Here is a tiny trained network, its code and every weight. The questions are about switching its units off for an input and a target symbol, where a switched-off unit gives its printed mean instead of its output.

import numpy as np


def w(rows, s, z=0):
    codes = np.array(rows[::2]) - 128.0
    scale = np.full(codes.shape[1], s)
    scale[-1] = z or s
    return codes * scale


def norm(h):
    return h / np.sqrt((h * h).mean(-1, keepdims=True) + 1e-5)


def f(y):
    return y / 2 * (1 + np.tanh(0.7978845608 * (y + 0.044715 * y**3)))


def softmax(a):
    e = np.exp(a - a.max(-1, keepdims=True))
    return e / e.sum(-1, keepdims=True)


def log_softmax(a):
    a = a - a.max(-1, keepdims=True)
    return a - np.log(np.exp(a).sum(-1, keepdims=True))


def net(x, mask):
    ids = ['βγδεζθξπσψ'.index(c) for c in x.split()]
    T = len(ids)
    res = E[ids] + P[:T]
    q, k, v = (norm(res) @ M[0].T for M in (Q, K, V))
    z = softmax(np.where(np.tri(T) > 0, q @ k.T / 3**0.5, -1e9)) @ v
    res = res + np.where(mask[0], z, O[0][:, -1]) @ O[0][:, :-1]
    y = f(norm(res) @ A[0][:, :-1].T + A[0][:, -1])
    res = res + np.where(mask[1:17], y, B[0][:, -1]) @ B[0][:, :-1]
    return log_softmax(norm(res)[-1] @ U[:, :-1].T + U[:, -1])


Q, K, V, O, A, B = {}, {}, {}, {}, {}, {}
E = w([
[185,171,129,67,91],'β',
[117,160,191,88,90],'γ',
[110,145,200,4,60],'δ',
[188,176,157,132,133],'ε',
[185,119,168,105,124],'ζ',
[174,101,204,62,143],'θ',
[149,133,175,146,64],'ξ',
[44,132,99,210,131],'π',
[138,129,60,143,179],'σ',
[155,157,37,226,142],'ψ',
],0.02)
P = w([
[112,254,132,184,158],'0',
[89,207,111,92,94],'1',
[83,179,110,86,94],'2',
[105,147,113,90,93],'3',
[232,88,128,111,141],'4',
[176,99,106,114,118],'5',
[128,125,103,151,117],'6',
[119,111,125,139,105],'7',
[114,96,177,133,68],'8',
[159,50,163,144,63],'9',
[152,63,160,134,106],'10',
[100,136,153,161,147],'11',
[132,55,197,162,59],'12',
[104,103,192,160,98],'13',
],0.0083)
Q[0] = w([
[181,201,250,92,169],'head 1',
[27,105,119,151,109],'head 1',
[169,254,186,109,106],'head 1',
],0.0085)
K[0] = w([
[146,2,105,181,67],'head 1',
[143,218,167,153,165],'head 1',
[122,42,106,178,173],'head 1',
],0.0089)
V[0] = w([
[158,2,125,218,88],'head 1',
[148,136,36,205,80],'head 1',
[100,128,89,65,243],'head 1',
],0.0095)
O[0] = w([
[177,153,183,143,97,56],'head 1',
[131,39,103,100,89,13],'head 1',
[176,155,131,2,105,3],'head 1',
],0.012,0.0028)
A[0] = w([
[89,81,224,106,148,208],'neuron 1',
[103,189,250,166,101,252],'neuron 2',
[151,202,144,59,91,165],'neuron 3',
[114,136,138,97,101,104],'neuron 4',
[79,74,67,197,112,211],'neuron 5',
[193,158,65,89,122,201],'neuron 6',
[104,171,69,150,158,190],'neuron 7',
[33,139,124,160,104,119],'neuron 8',
[168,68,90,84,127,126],'neuron 9',
[165,170,184,142,31,161],'neuron 10',
[83,77,74,117,199,126],'neuron 11',
[116,138,150,148,114,89],'neuron 12',
[201,148,77,176,178,144],'neuron 13',
[132,33,189,106,86,176],'neuron 14',
[161,147,145,104,143,91],'neuron 15',
[133,130,121,227,100,187],'neuron 16',
],0.013,0.0032)
B[0] = w([
[205,188,76,142,86,212],'neuron 1',
[175,82,120,140,185,255],'neuron 2',
[156,64,221,136,142,177],'neuron 3',
[152,99,138,110,97,134],'neuron 4',
[138,254,161,147,115,161],'neuron 5',
[80,149,182,62,111,148],'neuron 6',
[111,93,155,92,67,163],'neuron 7',
[114,113,66,114,173,146],'neuron 8',
[48,156,121,113,72,144],'neuron 9',
[163,174,224,26,106,208],'neuron 10',
[131,127,214,50,139,140],'neuron 11',
[131,92,124,98,140,134],'neuron 12',
[172,55,172,157,45,156],'neuron 13',
[108,219,124,164,66,215],'neuron 14',
[116,167,150,159,129,146],'neuron 15',
[158,158,67,32,106,175],'neuron 16',
],0.014,0.013)
U = w([
[80,122,170,93,112,254],'β',
[215,145,59,138,136,182],'γ',
[130,45,65,99,95,69],'δ',
[108,117,130,200,132,41],'ε',
[115,81,108,129,117,39],'ζ',
[183,2,63,116,94,106],'θ',
[90,174,112,166,137,164],'ξ',
[106,139,70,132,15,174],'π',
[104,125,111,145,166,40],'σ',
[159,147,217,201,206,131],'ψ',
],0.0095,0.0039)

Each question gives the input, a string of symbols that net reads in full, and the target symbol t.
The units are the heads (3 rows each of Q, K, V and O) and the neurons (one row each of A and B). Each row of codes is followed by its name. A weight is (code - 128) times the scale printed after its matrix; where a second scale follows, it is the last column's (O, A, B and U).
mask holds one flag per unit, heads first, then neurons. A switched-off unit (its flag False) gives its mean, the last column of its rows in O or B, instead of its output. The means were averaged over made-up inputs and are rounded, as every weight is.
A unit's drop is (log p(t) with every unit on - log p(t) with that unit switched off) / (log p(t) with every unit on - log p(t) with every unit switched off).
The circuit of an input: a set's keep is (log p(t) with only the set's units on - log p(t) with every unit switched off) / (log p(t) with every unit on - log p(t) with every unit switched off). Starting from the 12 units with the biggest drops (on a tie, the unit counted first), units are removed one at a time, each time the one whose removal leaves the highest keep (on an exact tie, the one counted first), for as long as the keep stays at least 0.8.
circuit, biggest first: the units of the circuit, biggest drop first
unit that matters most: the unit with the biggest drop
top k neurons: the k neurons with the biggest drops, biggest first
drop when u is switched off: that unit's drop, to one decimal
input ψ ζ θ θ ζ ξ ξ δ, target γ: circuit, biggest first -> head 1; neuron 1; neuron 2
input π θ γ θ θ θ θ β β, target ψ: circuit, biggest first -> neuron 3; neuron 16
input θ ζ θ π θ ψ, target π: unit that matters most -> neuron 2
input ε δ θ ε ψ ζ ψ θ, target π: circuit, biggest first -> head 1; neuron 14; neuron 9
input θ θ δ ζ, target ψ: circuit, biggest first -> neuron 16; neuron 1; head 1
input θ ψ θ ε, target π: circuit, biggest first -> head 1; neuron 9
input θ θ γ δ, target ψ: circuit, biggest first -> neuron 3; neuron 16; head 1
input θ γ δ θ δ ξ σ θ δ β σ ε, target β: circuit, biggest first -> head 1; neuron 6; neuron 1
input θ π ζ ζ ψ ψ ζ ζ ψ θ, target π: circuit, biggest first -> neuron 14; head 1; neuron 3
input θ ζ ψ θ γ, target π: top 2 neurons -> neuron 14; neuron 9
input π θ π ψ ξ ζ γ ζ θ σ, target β: top 2 neurons -> neuron 11; neuron 1
input θ θ θ β γ δ ξ θ π ξ δ θ θ ξ, target γ: top 3 neurons -> neuron 16; neuron 2; neuron 3
input ε θ ζ, target ψ: top 2 neurons -> neuron 16; neuron 10
input γ β σ θ θ ε θ ζ β, target ψ: unit that matters most -> neuron 3
input ε ξ ξ δ, target γ: top 2 neurons -> neuron 8; neuron 2
input γ ψ θ ψ θ γ π θ ζ γ ξ γ, target γ: top 2 neurons -> neuron 2; neuron 1
input γ θ θ ψ θ ξ θ ζ ζ θ ψ, target π: drop when neuron 14 is switched off -> 0.0
input γ θ γ, target ψ: drop when head 1 is switched off -> 0.2
input ζ ζ θ θ θ, target ψ: drop when neuron 7 is switched off -> 0.1
input θ θ γ σ π θ ζ β ξ ξ ξ θ θ θ, target γ: top neuron -> neuron 1
